Below are the code and all the weights of a small trained network. Each question names an input and a target symbol and asks about switching units off, where a switched-off unit gives its printed mean instead of its output.

import numpy as np


def w(rows, s, z=0):
    codes = np.array(rows[::2]) - 128.0
    scale = np.full(codes.shape[1], s)
    scale[-1] = z or s
    return codes * scale


def norm(h):
    return h / np.sqrt((h * h).mean(-1, keepdims=True) + 1e-5)


def f(y):
    return y / 2 * (1 + np.tanh(0.7978845608 * (y + 0.044715 * y**3)))


def softmax(a):
    e = np.exp(a - a.max(-1, keepdims=True))
    return e / e.sum(-1, keepdims=True)


def log_softmax(a):
    a = a - a.max(-1, keepdims=True)
    return a - np.log(np.exp(a).sum(-1, keepdims=True))


def net(x, mask):
    ids = ['αβγεζθλμξπστω'.index(c) for c in x.split()]
    T = len(ids)
    res = E[ids] + P[:T]
    u = 0
    for l in range(2):
        r = norm(res)
        for j in range(3):
            rows = slice(3 * j, 3 * j + 3)
            q, k, v = (r @ M[l][rows].T for M in (Q, K, V))
            z = softmax(np.where(np.tri(T) > 0, q @ k.T / 3**0.5, -1e9)) @ v
            o = O[l][rows]
            res = res + np.where(mask[u + j], z, o[:, -1]) @ o[:, :-1]
        u += 3
        y = f(norm(res) @ A[l][:, :-1].T + A[l][:, -1])
        res = res + np.where(mask[u : u + 8], y, B[l][:, -1]) @ B[l][:, :-1]
        u += 8
    return log_softmax(norm(res)[-1] @ U[:, :-1].T + U[:, -1])


Q, K, V, O, A, B = {}, {}, {}, {}, {}, {}
E = w([
[147,190,170,121],'α',
[204,131,138,208],'β',
[117,142,140,175],'γ',
[194,153,112,167],'ε',
[69,144,131,98],'ζ',
[147,108,138,249],'θ',
[112,138,115,97],'λ',
[94,121,115,107],'μ',
[75,132,118,131],'ξ',
[39,93,136,78],'π',
[86,137,134,104],'σ',
[63,144,101,159],'τ',
[105,171,145,96],'ω',
],0.02)
P = w([
[140,66,159,4],'0',
[34,57,197,178],'1',
[64,107,161,178],'2',
[56,169,163,217],'3',
[73,157,158,199],'4',
[71,208,165,232],'5',
[90,168,160,194],'6',
[156,168,154,128],'7',
[118,183,168,168],'8',
[119,192,166,173],'9',
],0.011)
Q[0] = w([
[134,75,215,103],'L0H0',
[82,218,228,67],'L0H0',
[157,151,126,164],'L0H0',
[145,202,93,90],'L0H1',
[64,145,144,91],'L0H1',
[231,154,163,169],'L0H1',
[133,98,2,111],'L0H2',
[140,134,124,144],'L0H2',
[171,210,228,118],'L0H2',
],0.025)
K[0] = w([
[157,231,78,156],'L0H0',
[116,253,146,178],'L0H0',
[134,153,190,120],'L0H0',
[142,148,218,76],'L0H1',
[139,63,160,111],'L0H1',
[99,131,197,183],'L0H1',
[72,207,159,166],'L0H2',
[113,111,137,120],'L0H2',
[122,71,188,69],'L0H2',
],0.024)
V[0] = w([
[115,52,188,53],'L0H0',
[140,90,109,51],'L0H0',
[198,166,119,81],'L0H0',
[115,188,168,181],'L0H1',
[69,185,223,162],'L0H1',
[34,105,108,131],'L0H1',
[58,145,175,212],'L0H2',
[71,4,16,105],'L0H2',
[80,87,227,142],'L0H2',
],0.019)
O[0] = w([
[112,208,205,137,124],'L0H0',
[147,193,146,103,53],'L0H0',
[178,121,150,91,85],'L0H0',
[109,117,71,228,188],'L0H1',
[39,102,70,197,250],'L0H1',
[120,125,74,85,150],'L0H1',
[115,232,156,152,52],'L0H2',
[182,175,2,91,112],'L0H2',
[40,119,115,127,210],'L0H2',
],0.018,0.016)
A[0] = w([
[127,7,105,53,154],'L0N0',
[159,101,94,132,5],'L0N1',
[79,165,69,98,182],'L0N2',
[214,78,112,96,119],'L0N3',
[40,83,141,176,201],'L0N4',
[152,84,44,107,69],'L0N5',
[139,131,36,102,99],'L0N6',
[131,165,110,96,27],'L0N7',
],0.021,0.0028)
B[0] = w([
[128,255,128,209,183],'L0N0',
[117,138,171,82,134],'L0N1',
[180,138,180,171,172],'L0N2',
[208,140,95,185,140],'L0N3',
[198,221,104,181,252],'L0N4',
[143,133,209,146,166],'L0N5',
[102,166,184,119,157],'L0N6',
[105,138,136,184,127],'L0N7',
],0.023)
Q[1] = w([
[163,251,190,245],'L1H0',
[170,104,52,71],'L1H0',
[148,135,90,160],'L1H0',
[104,144,129,114],'L1H1',
[97,65,73,127],'L1H1',
[99,108,105,109],'L1H1',
[123,179,112,147],'L1H2',
[127,161,117,154],'L1H2',
[129,1,9,20],'L1H2',
],0.04)
K[1] = w([
[213,94,126,28],'L1H0',
[59,107,134,143],'L1H0',
[106,150,181,139],'L1H0',
[131,123,136,142],'L1H1',
[77,69,99,114],'L1H1',
[99,115,119,141],'L1H1',
[143,110,118,119],'L1H2',
[106,104,138,141],'L1H2',
[7,148,127,254],'L1H2',
],0.043)
V[1] = w([
[157,232,50,18],'L1H0',
[22,161,158,166],'L1H0',
[196,77,140,170],'L1H0',
[120,103,41,202],'L1H1',
[166,101,122,163],'L1H1',
[124,100,45,202],'L1H1',
[99,253,30,90],'L1H2',
[35,188,192,185],'L1H2',
[169,172,96,52],'L1H2',
],0.027)
O[1] = w([
[118,202,22,24,173],'L1H0',
[10,123,143,135,177],'L1H0',
[196,81,146,162,92],'L1H0',
[130,54,63,170,135],'L1H1',
[89,95,90,164,134],'L1H1',
[125,59,66,167,134],'L1H1',
[62,202,6,94,149],'L1H2',
[4,84,164,123,250],'L1H2',
[160,164,78,58,158],'L1H2',
],0.024,0.023)
A[1] = w([
[149,63,229,108,111],'L1N0',
[218,44,109,59,48],'L1N1',
[82,139,43,159,200],'L1N2',
[158,185,163,58,83],'L1N3',
[24,102,92,209,242],'L1N4',
[188,45,86,220,251],'L1N5',
[213,118,127,82,158],'L1N6',
[250,122,70,107,95],'L1N7',
],0.023,0.0029)
B[1] = w([
[167,79,160,46,157],'L1N0',
[109,250,127,101,143],'L1N1',
[137,157,177,102,212],'L1N2',
[165,157,55,101,150],'L1N3',
[170,217,134,177,252],'L1N4',
[148,144,181,60,188],'L1N5',
[138,189,109,186,150],'L1N6',
[148,169,126,254,163],'L1N7',
],0.038,0.023)
U = w([
[83,74,187,153,95],'α',
[182,90,160,123,122],'β',
[6,130,142,150,10],'γ',
[222,157,140,168,2],'ε',
[118,128,119,103,91],'ζ',
[136,121,94,212,250],'θ',
[185,136,88,143,53],'λ',
[167,119,92,123,109],'μ',
[127,107,113,100,125],'ξ',
[116,108,114,98,118],'π',
[130,129,121,114,66],'σ',
[113,105,112,106,108],'τ',
[145,195,201,116,230],'ω',
],0.021,0.0081)

Each question gives the input, a string of symbols that net reads in full, and the target symbol t.
The units are the heads (3 rows each of Q, K, V and O) and the neurons (one row each of A and B). Each row of codes is followed by its name. A weight is (code - 128) times the scale printed after its matrix; where a second scale follows, it is the last column's (O, A, B and U).
mask holds one flag per unit, layer by layer, with each layer's heads first. A switched-off unit (its flag False) gives its mean, the last column of its rows in O or B, instead of its output. The means were averaged over made-up inputs and are rounded, as every weight is.
A unit's drop is (log p(t) with every unit on - log p(t) with that unit switched off) / (log p(t) with every unit on - log p(t) with every unit switched off).
The circuit of an input: a set's keep is (log p(t) with only the set's units on - log p(t) with every unit switched off) / (log p(t) with every unit on - log p(t) with every unit switched off). Starting from the 12 units with the biggest drops (on a tie, the unit counted first), units are removed one at a time, each time the one whose removal leaves the highest keep (on an exact tie, the one counted first), for as long as the keep stays at least 0.8.
circuit, biggest first: the units of the circuit, biggest drop first
unit that matters most: the unit with the biggest drop
top k neurons: the k neurons with the biggest drops, biggest first
k most important neurons of layer l: the k neurons of layer l with the biggest drops, biggest first
which heads matter: for each layer, one digit per head in row order, 1 if its drop is at least 0.15 and else 0, layers parted by /
drop when u is switched off: that unit's drop, to one decimal
input α θ γ μ, target α: circuit, biggest first -> [L0H2 L1H2 L1H0]
input ε α γ γ γ α γ ε ξ ε, target ε: unit that matters most -> L1N5
input α α β, target α: which heads matter -> 001 / 001
input γ γ ε γ γ γ α α γ ω, target γ: circuit, biggest first -> [L1H2 L0H0]
input α α τ μ α γ γ γ π θ, target α: circuit, biggest first -> [L0H0 L0H2 L1H2 L1H0]
input γ τ γ α β α, target γ: circuit, biggest first -> [L0H0 L1H2]
input α γ γ α γ π γ α, target θ: 2 most important neurons of layer 1 -> [L1N4 L1N2]
input β α α γ, target β: top 2 neurons -> [L0N4 L1N5]
input ε α ε γ γ α, target ε: which heads matter -> 000 / 001
input ε β ε ε ε γ, target ε: top 2 neurons -> [L1N5 L0N0]
input α σ ε, target α: which heads matter -> 001 / 101
input β ε α, target β: which heads matter -> 010 / 101
input β α γ ζ ω, target β: which heads matter -> 011 / 000
input θ β γ α ε μ α, target θ: unit that matters most -> L1H1
input α γ γ γ θ ω, target α: which heads matter -> 001 / 101
input ε τ α θ, target ε: which heads matter -> 000 / 000
input γ γ α β α, target γ: which heads matter -> 100 / 101
input γ ξ π, target γ: top 2 neurons -> [L0N4 L1N5]
input α ω γ γ γ, target α: top 2 neurons -> [L0N0 L1N5]
input ε γ ω ξ ζ γ γ ω σ, target ε: unit that matters most -> L0N0
input ε α ε γ α μ ω λ π, target ε: drop when L0H1 is switched off -> 0.1
input γ α α γ, target γ: drop when L1N4 is switched off -> -0.2
